Below are the code and all the weights of a small trained network. Each question names an input and a target symbol and asks about switching units off, where a switched-off unit gives its printed mean instead of its output.

import numpy as np


def w(rows, s, z=0):
    codes = np.array(rows[::2]) - 128.0
    scale = np.full(codes.shape[1], s)
    scale[-1] = z or s
    return codes * scale


def f(y):
    return np.maximum(y, 0)


def softmax(a):
    e = np.exp(a - a.max(-1, keepdims=True))
    return e / e.sum(-1, keepdims=True)


def log_softmax(a):
    a = a - a.max(-1, keepdims=True)
    return a - np.log(np.exp(a).sum(-1, keepdims=True))


def net(x, mask):
    ids = ['αβδζηλμπσφψω'.index(c) for c in x.split()]
    T = len(ids)
    res = E[ids] + P[:T]
    r = res
    for j in range(2):
        rows = slice(3 * j, 3 * j + 3)
        q, k, v = (r @ M[0][rows].T for M in (Q, K, V))
        z = softmax(np.where(np.tri(T) > 0, q @ k.T / 3**0.5, -1e9)) @ v
        o = O[0][rows]
        res = res + np.where(mask[j], z, o[:, -1]) @ o[:, :-1]
    y = f(res @ A[0][:, :-1].T + A[0][:, -1])
    res = res + np.where(mask[2:6], y, B[0][:, -1]) @ B[0][:, :-1]
    return log_softmax(res[-1] @ U[:, :-1].T + U[:, -1])


Q, K, V, O, A, B = {}, {}, {}, {}, {}, {}
E = w([
[134,113,70],'α',
[90,108,117],'β',
[118,148,145],'δ',
[104,176,62],'ζ',
[146,206,70],'η',
[164,186,133],'λ',
[249,53,110],'μ',
[146,202,15],'π',
[79,121,50],'σ',
[139,146,82],'φ',
[77,146,180],'ψ',
[140,179,165],'ω',
],0.011)
P = w([
[254,49,143],'0',
[167,189,110],'1',
[173,200,89],'2',
[172,202,83],'3',
[178,219,69],'4',
[178,218,60],'5',
[178,237,66],'6',
],0.0085)
Q[0] = w([
[11,39,202],'h1',
[216,222,37],'h1',
[185,220,80],'h1',
[190,237,71],'h2',
[94,12,203],'h2',
[79,79,219],'h2',
],0.011)
K[0] = w([
[42,214,49],'h1',
[247,77,190],'h1',
[211,90,201],'h1',
[173,46,150],'h2',
[51,213,149],'h2',
[74,199,138],'h2',
],0.013)
V[0] = w([
[201,237,48],'h1',
[202,64,253],'h1',
[208,182,223],'h1',
[76,54,43],'h2',
[71,164,247],'h2',
[196,133,40],'h2',
],0.012)
O[0] = w([
[62,7,157,186],'h1',
[99,172,3,246],'h1',
[38,107,27,196],'h1',
[226,175,225,113],'h2',
[57,216,80,2],'h2',
[159,42,146,241],'h2',
],0.012,0.0099)
A[0] = w([
[191,158,103,254],'n1',
[181,129,254,170],'n2',
[155,132,244,31],'n3',
[2,71,151,29],'n4',
],0.0089,0.0083)
B[0] = w([
[155,222,254,255],'n1',
[13,163,168,230],'n2',
[23,81,98,176],'n3',
[199,104,5,196],'n4',
],0.0085,0.0091)
U = w([
[200,214,168,167],'α',
[47,137,72,49],'β',
[111,95,181,198],'δ',
[153,118,103,16],'ζ',
[94,79,71,30],'η',
[48,186,110,254],'λ',
[220,59,94,90],'μ',
[185,117,215,159],'π',
[43,173,207,138],'σ',
[25,254,117,30],'φ',
[36,58,122,35],'ψ',
[182,89,148,192],'ω',
],0.009,0.0092)

Each question gives the input, a string of symbols that net reads in full, and the target symbol t.
The units are the heads (3 rows each of Q, K, V and O) and the neurons (one row each of A and B). Each row of codes is followed by its name. A weight is (code - 128) times the scale printed after its matrix; where a second scale follows, it is the last column's (O, A, B and U).
mask holds one flag per unit, heads first, then neurons. A switched-off unit (its flag False) gives its mean, the last column of its rows in O or B, instead of its output. The means were averaged over made-up inputs and are rounded, as every weight is.
A unit's drop is (log p(t) with every unit on - log p(t) with that unit switched off) / (log p(t) with every unit on - log p(t) with every unit switched off).
The circuit of an input: a set's keep is (log p(t) with only the set's units on - log p(t) with every unit switched off) / (log p(t) with every unit on - log p(t) with every unit switched off). Starting from all 6 units, units are removed one at a time, each time the one whose removal leaves the highest keep (on an exact tie, the one counted first), for as long as the keep stays at least 0.8.
circuit, biggest first: the units of the circuit, biggest drop first
most important unit: the unit with the biggest drop
top k neurons: the k neurons with the biggest drops, biggest first
which heads matter: for each layer, one digit per head in row order, 1 if its drop is at least 0.15 and else 0, layers parted by /
input ψ α π σ, target φ: circuit, biggest first -> h1, h2
input ζ δ η δ, target δ: circuit, biggest first -> h1
input η μ α, target μ: which heads matter -> 11
input π λ δ φ σ α, target ψ: circuit, biggest first -> h1, n2, h2, n3
input π σ δ, target ψ: which heads matter -> 10
input μ β δ δ, target μ: which heads matter -> 01
input π δ β η ψ, target ψ: which heads matter -> 10
input λ ψ δ β, target η: which heads matter -> 11
input ψ α α, target φ: circuit, biggest first -> h2, h1
input β ω β δ η, target α: which heads matter -> 10
input η π φ σ ω, target μ: circuit, biggest first -> h1, n4, n2, h2
input λ λ φ π, target η: which heads matter -> 11
input ω δ π β η α, target β: circuit, biggest first -> h2, h1
input σ η δ π η π, target σ: circuit, biggest first -> h1, n2, h2, n3
input λ β λ, target η: top 3 neurons -> n4, n1, n2
input σ δ ζ π π ψ, target σ: which heads matter -> 11
input α μ σ α, target μ: circuit, biggest first -> n2, h2
input π ψ ψ λ δ η, target ψ: circuit, biggest first -> h1, n2, h2, n3
input δ σ σ σ λ μ ζ, target μ: circuit, biggest first -> h2, n2
input σ α α, target σ: circuit, biggest first -> h1, n2, h2
input σ ζ β ζ φ ω, target σ: which heads matter -> 10
input ψ δ φ, target φ: most important unit -> h2
input β δ φ α δ, target α: which heads matter -> 10
input β ω ω, target α: circuit, biggest first -> h1, n1
